[[36, 32, 31, 26, 21, 17],
 [65, 69, 71, 69, 59, 48]]
21

[48, 70, 4, 5]
4

[55, 38, -9, -44]
-9

[29, 3, 73, 0, -6]
0

[[19, 48, 51, -46],
 [38, -46, -49, -52],
 [6, 59, -45, 54]]
51

[9, -66, 66, -8, -10]
-8
---
Q: [-26.564, 6.506, 200.955, -117.005, 48.518, -132.220, -85.353]
A: -85.353
Q: [76.63, -97.37, 162.50, -38.65, 1.35, -191.64]
A: -191.64
Q: [0.01, 0.10, -0.19, -0.08, 0.00]
A: 0.00
Q: [0.040, -0.123, -0.057, 0.180, -0.027, -0.079]
A: -0.079
Q: [17.451, -11.825, 109.236, -145.132, -109.006]
A: -109.006
Q: [117.3, 68.5, -165.3, -127.5]
A: -127.5
Q: [0.060, 0.007, 0.044, 0.033, 0.103, -0.180, 0.020]
A: 0.020
---
Q:
[[ 49 -62  12  24  35  42]
 [ 55   9  36  -3  57  49]
 [ 31  -2 -47  25  28  47]]
A: 57, 55

Q: [52  0  1 -6  8  0]
A: 52, 8

Q: [ 16  26 -47  59 -25  57]
A: 59, 57

Q: [  0  70  -7  22 -12]
A: 70, 22

Q: [ 23  39 -44  66 -34  22  18]
A: 66, 39

Q: [ 5 23 69 16 24]
A: 69, 24
---
0  5  6  6  7  5  3 Out: 3, 0

-906   298   299   139  -250   495
 100    97   105   124     5   122
 331  -284    38   575   243  -672
Out: 495, 331

4  2  5  2  5  1
4  4  3  2  4  6
5  1  3  7  2  2
Out: 1, 5

9438  1299  6375  6687  6137 Out: 6137, 9438

4658  8360  3150  4548  8762  6351  5450 Out: 5450, 4658

13   8  75  89  25   3
38  44  33  48  41  34
Out: 3, 38

1538  4665  3699  9039  6694  1396 Out: 1396, 1538

52  80  66  43  68  54   9
46  70  52   7  65  39  80
Out: 9, 46

75  56  48  46  43  52  48
39  22  59  60  81  53  45
Out: 48, 39
---
[[ 0.01 -0.22  0.15 -0.04  0.06 -0.02]
 [ 0.05  0.00  0.13  0.14  0.04  0.00]
 [-0.04 -0.12  0.18  0.13  0.04 -0.04]] gives -0.22

[[-0.08  0.12 -0.07 -0.09 -0.21]
 [-0.07  0.12 -0.03 -0.09 -0.17]] gives 0.12

[ 12.75 -16.09  -3.81  16.50] gives -16.09

[[  22.53 -137.66  -19.89  190.74 -156.08]
 [ -17.27   59.60 -124.72  -21.08   96.13]] gives -137.66

[ 168.41  -31.12  -85.20  -65.53 -143.44] gives -31.12

[[  10.92  -95.31  -77.95   39.84 -110.19]
 [ 198.08  -47.27  164.84   -5.53   16.82]] gives -95.31

[[ 0.19  0.22  0.59 -1.42 -0.75]
 [ 1.12  0.10  0.59  1.68 -1.30]] gives 0.22

[-1.43 -1.30 -1.03  1.19  1.81] gives -1.30

[ -0.8 -12.4  12.6  19.4  -3.7   7.4] gives -12.4
---
[ -2  -4 -41  15 -15  64]	64, -2

[ 16  22 -47 -63   0 -68  -8]	-8, 16

[[ 25  24  19 -31 -31 -43]
 [ 13  12  13 -50 -55 -62]]	-43, 13

[  2 -29 -54  28]	28, 2

[20 -8 -1  7 29 71  5]	5, 20

[[ -4  16  61  44  12  55]
 [  5  18  44  29   3  27]
 [ 17  29  20 -20  -4  20]]	55, 17

[[ 39 -18  -1  -9 -73  52]
 [ 32 -40 -19  14 -43  22]]	52, 32

[ -3 -46  15  12  56 -27  32]	32, -3

[ 63 -38  33 -17 -49 -70]	-70, 63
---
[[-29  56  -2  -9 -17  49   9]
 [ -2 -11  -5 -44  57  21   5]
 [ 17   1  22  56  13  22  -5]] -> 49

[[ 39   3  52 -34  60 -16  53]
 [ -7  29  20  11   7  40   3]
 [ 27  30   5 -40  24 -50  26]] -> -16

[[ 21 -68  57   6]
 [ 27 -57  55   4]
 [ 59  50  23 -61]] -> 57

[[ -7  37   4  15]
 [-26  67  49 -38]
 [  5   8 -52 -36]] -> 4

[[-16  26 -25 -36 -20 -38   1]
 [ 30  -5  10  20  23 -14   5]
 [ 14 -18 -13 -13 -61 -28  35]] -> -38

[[-16 -54  -7  40  28 -56  74]
 [ 14  15  -8  -6 -44  33 -29]
 [ -7 -11   4  31 -38  38  35]] -> -56

[[-64  48 -54   3  16   3 -20]
 [-30  38 -44   5  31  -6 -22]
 [-52  41 -52 -26   2 -15 -24]] -> 3
---
Input:
[[ 58 -73  -5 -20   7  -7 -18]
 [ 45 -56 -54   8 -50   2 -51]
 [-39  57  23 -20  18  19  -8]]
Output: -7

Input:
[[  6 -21  24  53 -14  35  -8]
 [-11  12   9 -20  51 -30  32]
 [-29 -19   6  27 -38 -35  41]]
Output: 35

Input:
[[ -1  -6  -8   4 -64   0]
 [ 33  -2   0  15  58   3]
 [ 19  -5 -17   0  17  -2]]
Output: -64

Input:
[[ 2 18 -6 10 18]
 [ 8 31 -4  6 35]
 [ 1 51 11  1 62]]
Output: 10

Input:
[[ 34 -20 -22 -55]
 [ 45  21  24  -2]
 [ -5  15  62 -12]]
Output: -22

Input:
[[ 54 -33  -2  65]
 [-33  70 -59  27]
 [ 11  50  13 -41]]
Output: -2
---
[  6  54 -10   0  64 -39  -6]	64, 54

[ 28 -13 -16  24  55 -42]	55, 28

[ 57  17 -13  34  -7]	57, 34

[[ 3 -1 -3  0  0]
 [11  4 17 63 -4]]	63, 17

[ -6  41 -65  47]	47, 41

[-27   0 -35 -43  73  46]	73, 46
---
-787,-113,-834,-33,526,-14,-623 ans = -14
7257,4341,7822,2562,6419,7225,4608 ans = 7225
93,49,48,68,22,19 ans = 22
152,225,59,155,113 ans = 155
8,6,1,7,3 ans = 7
-712,769,-44,106,953,-307 ans = 953
14,51,89,92,45,18,44 ans = 18
112,-758,806,888,-660 ans = 888
990,309,545,169,399 ans = 169
